Here is a tiny trained network, its code and every weight. The questions are about switching its units off for an input and a target symbol, where a switched-off unit gives its printed mean instead of its output.

import numpy as np


def w(rows, s, z=0):
    codes = np.array(rows[::2]) - 128.0
    scale = np.full(codes.shape[1], s)
    scale[-1] = z or s
    return codes * scale


def f(y):
    return np.maximum(y, 0)


def softmax(a):
    e = np.exp(a - a.max(-1, keepdims=True))
    return e / e.sum(-1, keepdims=True)


def log_softmax(a):
    a = a - a.max(-1, keepdims=True)
    return a - np.log(np.exp(a).sum(-1, keepdims=True))


def net(x, mask):
    ids = ['ΔΞΦΩβγεηθλμπστψ'.index(c) for c in x.split()]
    T = len(ids)
    res = E[ids] + P[:T]
    u = 0
    for l in range(2):
        r = res
        for j in range(3):
            rows = slice(3 * j, 3 * j + 3)
            q, k, v = (r @ M[l][rows].T for M in (Q, K, V))
            z = softmax(np.where(np.tri(T) > 0, q @ k.T / 3**0.5, -1e9)) @ v
            o = O[l][rows]
            res = res + np.where(mask[u + j], z, o[:, -1]) @ o[:, :-1]
        u += 3
        y = f(res @ A[l][:, :-1].T + A[l][:, -1])
        res = res + np.where(mask[u : u + 4], y, B[l][:, -1]) @ B[l][:, :-1]
        u += 4
    return log_softmax(res[-1] @ U[:, :-1].T + U[:, -1])


Q, K, V, O, A, B = {}, {}, {}, {}, {}, {}
E = w([
[129,74,35,69,33,85],'Δ',
[131,177,122,183,201,94],'Ξ',
[93,145,123,77,169,141],'Φ',
[85,63,83,150,212,205],'Ω',
[107,191,128,133,161,87],'β',
[109,163,162,144,102,118],'γ',
[139,171,122,122,145,170],'ε',
[61,58,81,62,84,88],'η',
[132,131,245,193,176,147],'θ',
[129,87,127,84,107,96],'λ',
[138,167,111,97,79,184],'μ',
[162,86,90,219,217,158],'π',
[197,112,159,75,152,195],'σ',
[207,96,53,151,108,114],'τ',
[95,176,74,166,129,25],'ψ',
],0.013)
P = w([
[138,183,129,129,155,95],'0',
[94,171,88,207,76,247],'1',
[176,112,176,139,109,75],'2',
[158,148,88,73,222,116],'3',
[57,138,67,176,92,242],'4',
[178,75,202,144,116,83],'5',
[158,131,102,68,229,131],'6',
[26,115,60,159,99,228],'7',
[180,43,226,152,124,81],'8',
[161,125,114,71,227,132],'9',
],0.012)
Q[0] = w([
[173,191,149,79,254,127],'0.h1',
[217,82,183,225,87,144],'0.h1',
[162,145,100,34,137,101],'0.h1',
[221,198,48,100,95,130],'0.h2',
[150,52,59,24,198,182],'0.h2',
[53,168,126,204,124,173],'0.h2',
[175,56,87,193,51,221],'0.h3',
[61,97,174,154,148,25],'0.h3',
[93,195,157,71,202,72],'0.h3',
],0.0084)
K[0] = w([
[125,43,193,133,143,146],'0.h1',
[223,215,135,192,54,124],'0.h1',
[65,86,160,101,123,123],'0.h1',
[224,197,95,113,136,67],'0.h2',
[167,1,160,34,248,71],'0.h2',
[14,196,74,133,186,164],'0.h2',
[41,167,48,138,74,203],'0.h3',
[124,67,211,189,118,31],'0.h3',
[199,104,175,114,178,83],'0.h3',
],0.0093)
V[0] = w([
[64,78,90,150,185,159],'0.h1',
[115,3,127,166,80,131],'0.h1',
[128,159,77,128,50,77],'0.h1',
[73,203,99,154,142,221],'0.h2',
[50,180,37,106,131,131],'0.h2',
[72,180,99,159,55,172],'0.h2',
[133,178,245,119,117,100],'0.h3',
[185,152,127,59,186,82],'0.h3',
[48,150,102,196,123,117],'0.h3',
],0.0055)
O[0] = w([
[9,158,117,131,136,76,179],'0.h1',
[4,12,207,159,153,190,6],'0.h1',
[190,36,117,95,100,115,100],'0.h1',
[79,229,231,122,75,168,251],'0.h2',
[104,217,226,225,101,114,200],'0.h2',
[171,252,186,129,74,142,135],'0.h2',
[113,208,238,128,102,122,47],'0.h3',
[46,161,172,23,167,101,52],'0.h3',
[140,151,53,182,80,98,211],'0.h3',
],0.0043,0.0017)
A[0] = w([
[112,123,192,52,84,26,80],'0.n1',
[124,97,125,107,90,221,163],'0.n2',
[146,161,156,125,94,254,78],'0.n3',
[119,76,120,126,23,75,252],'0.n4',
],0.0087,0.0017)
B[0] = w([
[44,93,146,40,197,81,202],'0.n1',
[108,201,174,147,252,111,210],'0.n2',
[85,79,123,115,64,72,253],'0.n3',
[1,177,95,180,115,199,209],'0.n4',
],0.0082,0.0049)
Q[1] = w([
[97,43,190,135,99,157],'1.h1',
[90,144,146,88,220,77],'1.h1',
[100,163,156,174,52,110],'1.h1',
[139,134,137,157,44,98],'1.h2',
[207,130,87,127,177,135],'1.h2',
[139,133,8,129,110,108],'1.h2',
[213,109,93,121,195,84],'1.h3',
[190,73,137,90,98,105],'1.h3',
[173,125,122,66,142,86],'1.h3',
],0.011)
K[1] = w([
[130,95,245,129,123,102],'1.h1',
[85,37,116,115,146,197],'1.h1',
[104,185,166,145,88,113],'1.h1',
[148,197,102,131,120,20],'1.h2',
[194,70,110,143,138,162],'1.h2',
[134,75,39,116,90,105],'1.h2',
[146,14,170,163,185,105],'1.h3',
[169,61,89,24,210,56],'1.h3',
[140,53,174,87,162,128],'1.h3',
],0.011)
V[1] = w([
[158,100,135,157,94,154],'1.h1',
[64,67,89,109,90,155],'1.h1',
[83,182,186,122,145,97],'1.h1',
[116,169,142,122,171,164],'1.h2',
[114,157,80,49,63,174],'1.h2',
[149,77,138,50,133,165],'1.h2',
[136,189,171,147,121,247],'1.h3',
[142,175,74,94,121,141],'1.h3',
[144,132,122,123,115,179],'1.h3',
],0.011)
O[1] = w([
[142,130,75,96,86,79,40],'1.h1',
[137,120,91,39,115,225,177],'1.h1',
[86,70,190,142,180,112,228],'1.h1',
[130,163,170,130,186,206,182],'1.h2',
[96,59,202,111,1,145,106],'1.h2',
[70,191,165,82,70,97,2],'1.h2',
[105,239,129,151,40,131,222],'1.h3',
[64,97,111,146,31,67,162],'1.h3',
[124,174,111,113,107,97,115],'1.h3',
],0.0083,0.0051)
A[1] = w([
[165,142,180,180,115,142,253],'1.n1',
[254,147,173,159,138,102,219],'1.n2',
[116,181,153,123,64,96,111],'1.n3',
[252,139,194,68,163,83,207],'1.n4',
],0.0098,0.0049)
B[1] = w([
[124,126,159,112,68,202,249],'1.n1',
[254,125,92,178,79,221,204],'1.n2',
[64,91,70,162,214,93,212],'1.n3',
[233,177,168,49,85,5,254],'1.n4',
],0.0092,0.0075)
U = w([
[100,64,126,115,46,1,151],'Δ',
[177,233,153,113,121,187,12],'Ξ',
[132,54,159,88,171,51,151],'Φ',
[163,140,32,173,241,121,88],'Ω',
[97,234,164,51,85,25,98],'β',
[76,109,221,128,182,106,44],'γ',
[188,52,197,118,34,147,109],'ε',
[127,97,94,24,41,181,103],'η',
[156,112,209,188,156,56,55],'θ',
[111,44,151,99,205,203,93],'λ',
[118,143,138,182,79,213,253],'μ',
[200,107,107,195,133,136,22],'π',
[178,131,40,100,44,49,148],'σ',
[141,42,94,201,195,56,126],'τ',
[51,198,53,162,237,134,199],'ψ',
],0.0068,0.0064)

Each question gives the input, a string of symbols that net reads in full, and the target symbol t.
The units are the heads (3 rows each of Q, K, V and O) and the neurons (one row each of A and B). Each row of codes is followed by its name. A weight is (code - 128) times the scale printed after its matrix; where a second scale follows, it is the last column's (O, A, B and U).
mask holds one flag per unit, layer by layer, with each layer's heads first. A switched-off unit (its flag False) gives its mean, the last column of its rows in O or B, instead of its output. The means were averaged over made-up inputs and are rounded, as every weight is.
A unit's drop is (log p(t) with every unit on - log p(t) with that unit switched off) / (log p(t) with every unit on - log p(t) with every unit switched off).
The circuit of an input: a set's keep is (log p(t) with only the set's units on - log p(t) with every unit switched off) / (log p(t) with every unit on - log p(t) with every unit switched off). Starting from the 12 units with the biggest drops (on a tie, the unit counted first), units are removed one at a time, each time the one whose removal leaves the highest keep (on an exact tie, the one counted first), for as long as the keep stays at least 0.8.
units of the circuit, in order: the units of the circuit, biggest drop first
most important unit: the unit with the biggest drop
top k neurons: the k neurons with the biggest drops, biggest first
top k neurons in layer l: the k neurons of layer l with the biggest drops, biggest first
heads that matter: for each layer, one digit per head in row order, 1 if its drop is at least 0.15 and else 0, layers parted by /
input π μ ψ η, target λ: units of the circuit, in order : [1.h1; 1.h3]
input η λ θ β τ μ π π λ τ, target σ: units of the circuit, in order : [1.h1; 0.h2; 1.h2]
input ε Δ Ω ψ ε β Ξ η Φ β, target λ: units of the circuit, in order : [0.n4; 1.h1; 1.h3]
input π β τ σ ψ γ ψ σ β, target β: top 4 neurons : [0.n1; 1.n4; 0.n4; 0.n3]
input Ω γ ε β Ξ Ω β π ψ, target ψ: top neuron in layer 0 : [0.n1]
input β ε β β π μ, target μ: top 2 neurons in layer 1 : [1.n1; 1.n4]
input λ μ η λ μ θ Φ τ σ ψ, target β: top 3 neurons : [1.n4; 0.n3; 1.n2]
input β β τ, target τ: units of the circuit, in order : [0.h2; 1.h3]
input ε Ω λ γ γ μ ε, target Φ: heads that matter : 011 / 001
input θ Ω λ μ θ π θ μ, target ψ: heads that matter : 001 / 001
input λ Ω λ β τ γ π τ, target ψ: heads that matter : 010 / 000
input μ π η, target η: top 2 neurons in layer 0 : [0.n4; 0.n1]
input μ θ θ η π ψ η μ, target ψ: units of the circuit, in order : [0.n2; 1.h3; 1.n3]
input μ τ β τ, target σ: most important unit : 1.h1
input Ω η λ θ Φ ε ψ Φ ε, target ε: heads that matter : 000 / 001
input μ τ β σ σ, target ψ: top 3 neurons : [0.n2; 1.n4; 1.n2]
input μ ψ θ λ, target Φ: heads that matter : 011 / 001
input Φ ε π β ε σ Φ, target β: heads that matter : 001 / 010
input Δ μ μ ε Δ Ξ β, target η: heads that matter : 000 / 110
input η Φ σ Ω β λ, target λ: top 3 neurons : [0.n4; 0.n1; 1.n4]
input λ λ β τ β μ, target μ: units of the circuit, in order : [0.n4; 1.n4; 1.h3; 0.h2]
input ψ ψ τ, target τ: top 2 neurons : [0.n4; 1.n4]
input ψ Φ β θ, target Ξ: heads that matter : 000 / 010
input μ ψ θ μ σ ψ ψ τ μ ψ, target σ: units of the circuit, in order : [1.h1]
input ψ γ η β π μ Ω ε λ σ, target β: top 2 neurons : [0.n4; 1.n4]
input η θ π, target π: top 2 neurons : [1.n2; 0.n4]
input σ λ γ λ μ Δ β σ Ω λ, target Φ: top 2 neurons : [1.n4; 0.n2]
